Below are the code and all the weights of a small trained network. Each question names an input and a class and asks about switching units off, where a switched-off unit gives its printed mean instead of its output.

import numpy as np


def w(rows, s, z=0):
    codes = np.array(rows[::2]) - 128.0
    scale = np.full(codes.shape[1], s)
    scale[-1] = z or s
    return codes * scale


def norm(h):
    return h / np.sqrt((h * h).mean(-1, keepdims=True) + 1e-5)


def f(y):
    return y / 2 * (1 + np.tanh(0.7978845608 * (y + 0.044715 * y**3)))


def log_softmax(a):
    a = a - a.max(-1, keepdims=True)
    return a - np.log(np.exp(a).sum(-1, keepdims=True))


def net(x, mask):
    res = np.array(x, float).reshape(1, 4) / 4 @ E
    u = 0
    for l in range(2):
        y = f(norm(res) @ A[l][:, :-1].T + A[l][:, -1])
        res = res + np.where(mask[u : u + 9], y, B[l][:, -1]) @ B[l][:, :-1]
        u += 9
    return log_softmax(norm(res)[-1] @ U[:, :-1].T + U[:, -1])


A, B = {}, {}
E = w([
[47,139,150,152,143,52,137,154],'x0',
[167,121,253,159,13,107,172,101],'x1',
[127,129,127,129,128,128,127,128],'x2',
[158,143,115,224,154,167,215,197],'x3',
],0.00067)
A[0] = w([
[121,121,122,127,136,126,124,129,123],'0.n1',
[92,162,42,50,175,138,53,77,105],'0.n2',
[138,109,42,180,254,170,156,246,7],'0.n3',
[131,132,131,126,128,127,123,135,127],'0.n4',
[114,97,100,162,201,119,141,203,1],'0.n5',
[108,43,218,93,65,56,109,87,56],'0.n6',
[173,204,174,232,57,163,244,146,127],'0.n7',
[21,132,107,189,184,49,144,202,123],'0.n8',
[67,165,30,29,191,122,24,69,138],'0.n9',
],0.0017,0.00095)
B[0] = w([
[145,136,160,141,98,120,156,113,127],'0.n1',
[195,84,201,184,98,144,172,180,191],'0.n2',
[87,233,96,105,42,134,127,2,204],'0.n3',
[132,131,129,127,126,125,133,129,128],'0.n4',
[111,148,170,93,79,109,154,59,119],'0.n5',
[85,204,13,132,138,113,91,120,143],'0.n6',
[151,24,128,85,229,120,74,188,227],'0.n7',
[51,131,223,65,175,72,214,95,189],'0.n8',
[202,45,224,195,131,135,183,217,245],'0.n9',
],0.0014,0.0012)
A[1] = w([
[199,77,115,140,100,157,85,157,131],'1.n1',
[156,199,89,65,69,184,108,6,103],'1.n2',
[175,116,122,109,54,146,47,126,112],'1.n3',
[169,186,43,134,115,231,142,58,17],'1.n4',
[28,242,117,134,64,44,80,83,51],'1.n5',
[97,95,230,103,119,77,139,156,115],'1.n6',
[99,84,149,43,157,91,72,151,38],'1.n7',
[145,174,111,84,80,159,95,49,77],'1.n8',
[121,136,159,131,86,117,97,122,3],'1.n9',
],0.0024,0.0012)
B[1] = w([
[104,160,158,86,94,152,124,95,254],'1.n1',
[72,126,82,192,199,57,177,180,126],'1.n2',
[80,187,113,110,157,149,170,87,180],'1.n3',
[133,44,168,167,132,44,107,202,145],'1.n4',
[219,107,174,76,81,249,88,114,141],'1.n5',
[141,102,5,193,176,98,110,178,242],'1.n6',
[159,116,161,201,139,146,229,164,125],'1.n7',
[95,127,117,159,201,112,187,164,86],'1.n8',
[140,101,139,134,207,160,190,160,60],'1.n9',
],0.0022,0.00096)
U = w([
[224,103,181,77,55,224,61,115,226],'0',
[119,67,89,216,173,20,127,221,141],'1',
[18,255,109,90,151,132,193,39,1],'2',
],0.0066,0.00059)

Each question gives the input, the list of numbers given to net, and the class t.
The units are the neurons (one row each of A and B). Each row of codes is followed by its name. A weight is (code - 128) times the scale printed after its matrix; where a second scale follows, it is the last column's (A, B and U).
mask holds one flag per neuron, layer by layer. A switched-off neuron (its flag False) gives its mean, the last column of its row in B, instead of its output. The means were averaged over made-up inputs and are rounded, as every weight is.
A unit's drop is (log p(t) with every unit on - log p(t) with that unit switched off) / (log p(t) with every unit on - log p(t) with every unit switched off).
The circuit of an input: a set's keep is (log p(t) with only the set's units on - log p(t) with every unit switched off) / (log p(t) with every unit on - log p(t) with every unit switched off). Starting from the 12 units with the biggest drops (on a tie, the unit counted first), units are removed one at a time, each time the one whose removal leaves the highest keep (on an exact tie, the one counted first), for as long as the keep stays at least 0.8.
circuit, biggest first: the units of the circuit, biggest drop first
most important unit: the unit with the biggest drop
top k neurons: the k neurons with the biggest drops, biggest first
k most important neurons of layer l: the k neurons of layer l with the biggest drops, biggest first
input [7,1,3,-2], class 0: circuit, biggest first => [1.n5]
input [5,0,5,-8], class 1: top 4 neurons => [0.n3, 0.n9, 1.n6, 0.n2]
input [6,4,4,0], class 0: circuit, biggest first => [1.n5, 0.n9]
input [8,2,5,-1], class 0: 3 most important neurons of layer 1 => [1.n5, 1.n2, 1.n4]
input [7,3,-7,0], class 0: 2 most important neurons of layer 0 => [0.n9, 0.n6]
input [2,6,-5,2], class 1: top 4 neurons => [0.n7, 0.n3, 1.n6, 1.n5]
input [0,8,-6,0], class 2: 3 most important neurons of layer 1 => [1.n3, 1.n4, 1.n5]
input [-1,-7,-3,-5], class 0: top 2 neurons => [0.n9, 1.n2]
input [-3,-8,-8,-2], class 0: top 2 neurons => [0.n9, 0.n2]
input [-2,-1,3,1], class 1: circuit, biggest first => [0.n3, 1.n4]
input [-5,1,2,-3], class 2: 3 most important neurons of layer 1 => [1.n3, 1.n5, 1.n2]
input [-7,4,-5,0], class 2: top 4 neurons => [1.n3, 0.n9, 0.n2, 1.n5]
input [7,1,2,-2], class 0: top 2 neurons => [1.n5, 0.n7]
input [-2,1,-5,8], class 0: top 2 neurons => [0.n7, 1.n6]
input [-2,8,8,0], class 2: most important unit => 0.n9
input [7,8,1,-1], class 0: top 3 neurons => [1.n5, 0.n9, 0.n6]
input [-7,2,-6,-4], class 2: circuit, biggest first => [1.n3, 1.n2]
input [8,0,-3,1], class 2: top 3 neurons => [0.n8, 1.n4, 0.n9]
input [5,-1,1,-8], class 1: top 3 neurons => [0.n9, 0.n3, 1.n6]
input [-8,-3,8,2], class 1: 3 most important neurons of layer 1 => [1.n4, 1.n2, 1.n5]
input [7,-8,1,7], class 2: most important unit => 0.n3
input [-6,0,1,2], class 1: top 3 neurons => [0.n9, 1.n4, 1.n2]
input [4,-4,-3,4], class 2: 2 most important neurons of layer 0 => [0.n8, 0.n3]
input [5,-3,-5,-7], class 1: top 2 neurons => [0.n9, 1.n6]
input [-8,5,-8,-8], class 2: top 2 neurons => [1.n3, 1.n2]
input [-8,-7,1,3], class 1: top 2 neurons => [1.n4, 0.n3]
input [2,-5,0,-6], class 1: top 2 neurons => [1.n6, 1.n5]
input [2,-2,5,-5], class 1: most important unit => 1.n6
input [-1,-7,-8,-5], class 0: 2 most important neurons of layer 0 => [0.n9, 0.n7]
input [-7,2,1,-6], class 2: 2 most important neurons of layer 1 => [1.n3, 1.n2]
